In the rows, zero is written as 128.
Each row of numbers stands for one object and depends on some of the facts below. Use the named rows to name the rest.

Some objects and their rows:
lutror: [139 134 109 132 171 121 130 128 116 126 135 109 150 140 125 108 130 109
 115 141 140 119 134  84 123 151 139 136]
skeral: [119 131 111 122 171 123 125 125 108 116 122 103 145 137 125 110 129 107
 118 143 149 115 136  87 126 149 140 135]
sapam: [118 130 124 101 100 142 140 141 124 130 111 142 109 123 127 110 126 147
 154 142 123 133 145 150 129 140 127 128]
skabal: [146 110 150 154 130 114  99 104 142 119 122 117 128 112 132 183 126 105
  94  91 134 118 106 153 124  87 123  98]
kupel: [119 136 107 138 161 118 126 127 121 130 153 106 153 145 125 114 131 103
 124 139 145 121 133  76 126 149 138 152]
grutrin: [155 119 115 141 133 121  98 120 130 127 138 138 130 121 131 190 105  84
 109  73 137 101 108 153 120 106 129  98]
sodrik: [ 92 139 116 110  94 141 138 139 130 131 136 143 111 126 129 118 131 129
 164 141 123 135 132 146 127 145 123 139]
skotro: [ 83 111 157 143 129 109  94 101 141 110 101 109 120 114 131 203 123 105
  92  98 150 123 101 165 130  93 121 101]
zepi: [ 67 137 116 152 153 115 119 103 143 109 157  85 147 131 128 110 162  95
 125 151 147 139 109  82 123 136 129 166]
vusogrer: [138 137 127 110 100 138 147 144 129 139 128 145 116 124 127 109 126 146
 152 144 115 137 141 145 126 142 126 118]
zatra: [121 142 109 131 178 125 133 127 114 125 143 120 153 144 125 103 127 112
 105 120 134 120 124  86 126 146 139 147]
ropa: [117 121 132 123  97 141 140 158 136 146 140 149 121 127 124 108 124 154
 137 135 112 146 149 152 139 133 131 158]
bogro: [138 136 127 110  99 137 149 144 128 140 128 145 117 123 128 110 127 146
 151 143 114 136 142 145 126 142 126 121]
zeris: [126 135 135 115 101 138 142 146 124 136 119 148 115 130 129 117 125 138
 156 149 113 133 135 147 132 142 124 127]
pone: [112 125 163 141  89 123 137 132 159 148 135 127 125 128 129 109 146 178
 132 155 118 172 140 147 137 118 117 154]
kifos: [118 130 125 101 102 142 139 141 123 131 110 141 109 122 128 110 126 148
 154 142 122 133 143 148 129 140 127 130]
dobe: [136 138 122 106 100 139 144 134 128 139 125 148 117 134 129 109 125 164
 158 130 121 135 144 139 128 136 121 135]

Facts:
η(bidil, sapam); η(bidil, tuto); η(bidil, kifos); η(bitu, tastife); η(brutres, pliflo); η(brutres, kluse)
η(brutres, tastife); η(brutres, pluri); η(droba, skeral); η(droba, tuto); η(droba, fipel); η(droba, trotrok)
η(droba, fledror); η(drotruge, flidrer); η(drotruge, skari); η(drotruge, pliklir); η(drotruge, skodrom); η(drotruge, truge)
η(dube, klazestin); η(dube, pliklir); η(dube, vagri); η(dube, stulok); η(dube, tuve); η(dube, masik)
η(dugir, vodru); η(dugir, difem); η(dugir, fekli); η(fafus, maplur); η(fafus, skugosom); η(flistum, nosim)
η(flistum, vuplel); η(flistum, brobo); η(flistum, dizis); η(flostiski, fodror); η(flostiski, difer); η(flostiski, plezon)
η(gesko, dizis); η(gestal, tuto); η(gestal, skero); η(gestal, tugagrum); η(gestal, bebran); η(griri, skeral)
η(griri, skero); η(griri, trustak); η(griri, kedun); η(griri, brevis); η(groflin, difem); η(groflin, skeflok)
η(groram, flifla); η(groram, leskar); η(groram, fopluk); η(groram, drapla); η(groram, lebru); η(kamum, zeris)
η(kamum, gudris); η(kamum, gretro); η(klefa, zilugram); η(klefa, gitos); η(klefa, nepobrum); η(klezim, suloka)
η(klezim, feske); η(klezim, gretro); η(kliplu, niri); η(kliplu, difer); η(kliplu, feske); η(kluflan, klazestin)
η(kluflan, nukor); η(kluflan, dobe); η(klustam, flifla); η(klustam, suno); η(klustam, skupli); η(klustam, mifla)
η(klustam, rofem); η(klustam, ropa); η(klutruk, neklom); η(klutruk, skari); η(klutruk, kagrozu); η(klutruk, stodri)
η(klutruk, brudem); η(klutruk, sumuk); η(klutruk, luzik); η(klutruk, fluflak); η(klutruk, nepobrum); η(lasi, kopon)
η(lasi, klavir); η(listoskur, pliklir); η(listoskur, zatra); η(listoskur, roruk); η(medrafu, sodrik); η(medrafu, kluse)
η(medrafu, rerigris); η(nadrik, bidaror); η(nadrik, skugosom); η(nepam, rikli); η(nepam, dreplo); η(nepam, rerigris)
η(nepam, kupel); η(nepam, vurus); η(petrem, retim); η(petrem, tragri); η(petrem, gafluk); η(petrem, klifum)
η(plesakik, ropa); η(plesakik, sabi); η(plesakik, skogel); η(plonun, pefel); η(plonun, greteben); η(plonun, klazestin)
η(plonun, napla); η(plonun, tromok); η(plonun, sagom); η(pogetol, mitos); η(pogetol, dizis); η(pone, napla)
η(pone, mifla); η(pone, gobrur); η(pone, dutre); η(pone, vurus); η(pone, plafol); η(risa, klupler)
η(risa, tuto); η(risa, stulok); η(risa, plagi); η(ruzekom, klazestin); η(ruzekom, flozulel); η(sebon, lusel)
η(sebon, bogro); η(sebon, gremu); η(sebon, difem); η(sebon, maplur); η(sebon, dreflo); η(sebon, vusogrer)
η(sebon, sosem); η(sebon, robror); η(skabal, stapo); η(skabal, griga); η(skabal, biguzu); η(skabal, skipo)
η(skemam, pliflo); η(skemam, grutrin); η(skemam, roruk); η(skemam, plafus); η(sketam, drimel); η(sketam, kudruk)
η(sketrar, stafubra); η(sketrar, gobrur); η(sketrar, dazun); η(sketrar, fupuga); η(sketrar, nugre); η(skotro, trusoluk)
η(skotro, klupler); η(skotro, zilugram); η(skotro, skero); η(skotro, sodrik); η(skotro, lave); η(skotro, brudem)
η(skotro, sabi); η(skotro, drustu); η(storu, klupler); η(storu, klazestin); η(storu, dutre); η(storu, gitos)
η(storu, feske); η(storu, kudruk); η(stutrobre, lutror); η(stutrobre, peste); η(stutrobre, gremu); η(stutrobre, trabrel)
η(stutrobre, fledror); η(sudo, plitas); η(sudo, vurus); η(suplu, namesku); η(suplu, plitas); η(suplu, mitos)
η(suplu, nutruga); η(suplu, plagi); η(suplu, ropa); η(tabrin, lapuguk); η(trivil, gremu); η(trivil, gafluk)
η(trivil, pomis); η(vazim, rudras); η(vazim, kluse); η(vazim, rerigris); η(vazim, bebran); η(visu, niri)
η(visu, vunem); η(visu, stasta); η(visu, tuve); η(vutrer, plagi); η(zamur, fodror); η(zamur, kopon)
η(zamur, flozulel); η(zamur, zegum); η(zepi, dagur); η(zepi, rerigris); η(zepi, sistetu); μ(bebran, a)
μ(bidaror, a); μ(bidil, c); μ(biguzu, c); μ(bitu, a); μ(bogro, a); μ(brevis, b)
μ(brobo, a); μ(brudem, b); μ(bruple, a); μ(brutres, a); μ(dagur, c); μ(dazun, c)
μ(difem, b); μ(difer, b); μ(dizis, b); μ(dobe, a); μ(drapla, a); μ(dreflo, a)
μ(dreplo, a); μ(drimel, b); μ(droba, c); μ(drobroruk, c); μ(drotruge, c); μ(drustu, a)
μ(dube, a); μ(dugir, a); μ(dutre, c); μ(fafus, a); μ(fekli, c); μ(feske, a)
μ(fipel, c); μ(fledror, c); μ(flidrer, c); μ(flifla, b); μ(flistum, b); μ(flostiski, a)
μ(flozulel, a); μ(fluflak, c); μ(fodror, a); μ(fopluk, a); μ(fupuga, a); μ(gafluk, b)
μ(gesko, a); μ(gestal, a); μ(gitos, b); μ(gobrur, a); μ(gremu, a); μ(greteben, b)
μ(gretro, c); μ(griga, a); μ(griri, b); μ(groflin, a); μ(groram, a); μ(grugrogrir, b)
μ(grutrin, c); μ(gudris, c); μ(kagrozu, a); μ(kamum, a); μ(kedun, a); μ(kifos, a)
μ(klavir, a); μ(klazestin, a); μ(klefa, b); μ(klezim, c); μ(klifum, b); μ(kliplu, a)
μ(kluflan, b); μ(klupler, a); μ(kluse, b); μ(klustam, a); μ(klutruk, b); μ(kopon, c)
μ(kudruk, b); μ(kupel, b); μ(lapuguk, b); μ(lasi, a); μ(lave, b); μ(lebru, b)
μ(leskar, c); μ(listoskur, b); μ(lusel, a); μ(lutror, b); μ(luzik, c); μ(maplur, b)
μ(masik, a); μ(medrafu, b); μ(mifla, a); μ(mitos, a); μ(nadrik, a); μ(namesku, c)
μ(napla, c); μ(neklom, b); μ(nepam, c); μ(nepobrum, b); μ(niri, b); μ(nosim, c)
μ(nugre, a); μ(nukor, b); μ(nutruga, b); μ(pefel, b); μ(peste, b); μ(petrem, b)
μ(plafol, a); μ(plafus, a); μ(plagi, a); μ(plesakik, b); μ(plezon, a); μ(pliflo, a)
μ(pliklir, a); μ(plitas, c); μ(plonun, a); μ(pluri, a); μ(pogetol, a); μ(pomis, c)
μ(pone, a); μ(rerigris, a); μ(retim, a); μ(rikli, a); μ(risa, a); μ(robror, a)
μ(rofem, a); μ(ropa, a); μ(roruk, c); μ(rudras, c); μ(ruzekom, c); μ(sabi, b)
μ(sagom, c); μ(sapam, a); μ(sebon, a); μ(sistetu, b); μ(skabal, c); μ(skari, a)
μ(skeflok, c); μ(skemam, a); μ(skeral, b); μ(skero, b); μ(sketam, b); μ(sketrar, a)
μ(skipo, c); μ(skodrom, a); μ(skogel, c); μ(skotro, c); μ(skugosom, a); μ(skupli, a)
μ(sodrik, a); μ(sosem, a); μ(stafubra, c); μ(stapo, c); μ(stasta, b); μ(stodri, a)
μ(storu, a); μ(stulok, a); μ(stutrobre, a); μ(sudo, b); μ(suloka, a); μ(sumuk, a)
μ(suno, c); μ(suplu, c); μ(tabrin, a); μ(tastife, b); μ(trabrel, a); μ(tragri, c)
μ(trivil, b); μ(tromok, c); μ(trotrok, a); μ(truge, c); μ(trusoluk, a); μ(trustak, b)
μ(tugagrum, b); μ(tuto, a); μ(tuve, a); μ(vagri, b); μ(vazim, b); μ(visu, b)
μ(vodru, b); μ(vunem, c); μ(vuplel, b); μ(vurus, b); μ(vusogrer, a); μ(vutrer, c)
μ(zamur, a); μ(zatra, b); μ(zegum, b); μ(zepi, b); μ(zeris, a); μ(zilugram, a)

Rows to name:
No name comes twice in this set of rows, the named rows included.
[ 95 140 185 123 108 123 136 115 138 132  66 132 113 147 134 128 138 202
 135 158 122 160 124 153 142 112 102 143] | storu
[146 125 129 117  99 147 143 147 124 132 115 147 114 128 129 109 126 135
 169 150 110 122 137 140 133 132 126 136] | plezon
[122 138 108 129 172 122 128 124 115 126 135 116 150 147 125 109 125 121
 113 125 141 123 131  81 126 147 136 147] | vagri
[121  74 148 171 122 114  81 127 154 129 151 119 122 111 124 182 120 136
  57  79 139 144 128 164 142  80 134 146] | suplu
[111 137 103 135 162 120 125 126 119 123 153 105 150 144 125 113 132 101
 128 138 145 120 129  77 126 151 137 148] | sistetu
[ 98 118 147 155 170 118 128 125 135 121 130 101 154 132 122  99 145 132
  77 141 131 148 126  93 141 122 137 169] | plesakik
[126 132 114 138 169 122 130 134 119 130 144 112 155 142 124 105 128 107
 111 135 136 121 133  83 130 144 140 150] | flifla
[133 139 146 118 102 132 145 103 147 136 106 134 119 134 133 102 144 213
 141 124 122 156 138 133 130 107 109 149] | plonun
[120 127 109 137 167 121 127 134 118 128 148 113 149 143 122 109 127 115
 109 131 139 124 135  84 132 146 141 156] | nutruga
[111 131 107 122 169 122 124 125 111 118 130 105 144 140 124 111 128 106
 120 140 149 117 134  84 126 150 139 141] | tugagrum
[120 121 196 146 110 139 131 139 127 120  59 137 110 134 133 119 143 137
 153 200  93 136 104 161 148 115 111 137] | kliplu
[124 138 124 111 107 146 144 144 127 135 129 155 116 126 127 104 125 144
 146 129 110 132 130 150 130 138 125 136] | plafus
[119 148 123 103 117 148 150 137 128 136 123 165 121 129 128  98 123 163
 128 109 108 137 127 156 127 134 122 140] | pliklir
[147 126 118 139 142 125 100 121 131 127 138 146 131 120 131 183 104  86
  95  59 131 103 100 161 119 105 129 102] | roruk

The same objects again, as new rows of numbers:
Some rows with their names:
ruzekom: [104  31 164 162 157 145 135 159 133 142 139  62 112 123  90 149 144 106
 149 107 150 190 133 147 198  99 166 102 150 111 101 124 129  79 108 122
  90 130 140]
robror: [121 197 132  94  88 163  90 105  91 151 152 156 108 169 175 128  97 149
 127  83 113  81 139 141 103 116 114 133 135 136 121 154 141 104 120 157
 154 149 106]
sebon: [111 172 153  91 114 163 100  83  90 151 168 146 134 190 142 120  88 139
 112  55 137  97 115 145  90 113 153 158  73 126  95 129 130  63  96 145
 163 123  62]
skari: [119 185  91 148 100 123 117 120  80 164 144 145  87 135 168 129 135 160
 122 102 126  88 125  82  99  89 125  89 127 137 152 148  95 141 152 105
 115 108 100]
sodrik: [ 94 191 107 131  77 135 103 135 103 124 146 147 113 163 169 146 136 147
 115 140 149  84 125 115  98 104 118 149 137 135 161 134  93 139 174 118
 119 110 116]
bidaror: [124 184 127 104  94 146 101 112  92 152 148 148 105 176 171 127 104 137
 124  92 126  77 142 129 100 119 126 133 136 136 125 144 127 104 128 149
 140 147 107]
bruple: [120 179 107 120  96 125 106 114 112 134 148 132 101 170 172 135 118 134
 118 104 141  83 131 111  96 118 144 125 115 127 122 120 110 101 128 149
 134 136 105]
plagi: [115 186 112 142  57 143 104 144 135 104 129 146  88 145 173 139 140 142
 136 116 134  90 136  76 120 114 125 125 132 131 151 139 120 117 161 152
 148 107 121]
droba: [ 73  55 158 161 148 164 124 157 148 131 160  72 142 140  87 143 124 109
 154 105 143 241 106 190 173  98 141 120  98  81 142 125 140 103  84 155
 126 102 136]
sketam: [187  89 163 129 187  97 159  99 150 114  99 144 175  72  85 104 124 124
 108 161 127 155  98 121 138 179 130 167 107 144  91 112 140 152 126  94
 131 102 118]
zepi: [142  97 137 103 190 102 151 112 147  92 103 142 216 100  55 111 134 120
 105 178 140 129 108 154 110 176 108 184  94 143 109  87 136 160 127  92
 143 119 123]
nukor: [194 115 140 130 188 103 144 124 151 113  86 150 162  44 104  99 140 126
 120 171 107 137 116 114 161 173 121 136 133 154  89 130 147 167 125  94
 128 135 148]
petrem: [180 103 144  94 199 110 147  85 150 124 111 151 196  90  85  88 100 117
 119 135 105 168  97 165 113 176 120 149  76 129  86 115 166 148  77 127
 160 132 120]
lasi: [138 161 124 131 113 117 103 110 115 138 129 130 103 171 179 137 111 128
 121  99 173  90 117 109 124 120 171 143 110 121  80 102  96  68 138 144
 132 134  88]
drobroruk: [ 78  41 136 135 149 140 147 167 134 156 144  71 113 149  95 143 132 102
 144 116 123 188 146 172 150 111 126  88 153 103 140 123 148 105 101 148
  92 142 157]
gestal: [ 92 187 117 145  92 139  92 115 115 107 162 131 135 160 149 137 121 136
 120 111 173 127  97 121 106 100 157 166  65 113 135 115  89  98 142 138
 152  82  74]
stodri: [115 180 108 136  93 117 129 114  80 160 153 143  85 158 168 134 124 162
 111 105 126  99 118  83  90 104 134 110 124 139 158 147  98 143 153 109
 109 105  90]

Rows to name:
No name comes twice in this set of rows, the named rows included.
[180  95 115 134 211 113 162 116 134 119  84 149 203  59  65  77 147 132
 139 135 133 133 100 131 119 141 117 121  73 136  82 101 120 153 112  74
 137 116 106] | listoskur
[103  45 152 167 145 150 138 179 128 163 123  75 108 123 115 140 144 119
 164 121 134 177 141 152 193 100 132  83 183 104 116 132 133 105 126 135
  87 150 165] | vunem
[ 78 196  90 114  76 137  98 140 109 112 148 135 122 160 166 159 144 137
 115 152 150  60 146 128 102 114 113 153 143 143 157 125  97 133 167 126
 121 136 131] | rerigris
[134 193 116 139  92 135  92 131 111 127 131 146  74 117 187 147 137 143
 126 121 135  70 143  82 160 105 153 115 154 154 111 150 101 112 157 124
 120 129 130] | klazestin
[ 76  33 160 166 129 153 150 176 157 121 139  68 113 145  84 137 148 106
 153 110 131 206 130 139 168 107 134  99 131  96 154 122 148  97 117 144
 116 107 146] | vutrer
[102  35 143 128 115 140 166 156 178 114 133  78  93 141  77 154 141 111
 152 117 109 183 167 154 149  97 149  85 178  96 183 147 143 110 126 132
 109 140 179] | suno
[122 203 102 110  93 142  89 106 101 142 153 141  97 154 185 135 109 133
 122  98 116  98 133 137 102 114 132 121 117 133 126 141 127 112 107 169
 138 145 117] | retim
[100 169 113 127  65 121 116 149 115 118 125 134  94 173 181 117 135 128
 135  99 129  74 139  64  92 136 101 114 112 141 124 105 149 100 145 178
 144 120 101] | brobo
[132 189 112 136 104 133  94 122 113 128 140 137  83 125 173 143 139 134
 116 108 143  75 134  82 145 105 154 125 133 147 103 136 100 100 146 130
 123 126 116] | dobe
[ 89  28 107 136 166 100 156 143 128 168 162  48 110 164  93 142 128  88
 131 109 130 206 125 172 133 127 159  80 105  97 134  92 143  93  69 171
  80 145 142] | skabal
[100 162  82 128 126 139 107 118  91 123 140 134 148 160 136 128 143 134
 132  88 168  70 122 123  86  78 143 125  73 115 102  93  74  81 134 112
 137 128  78] | skemam

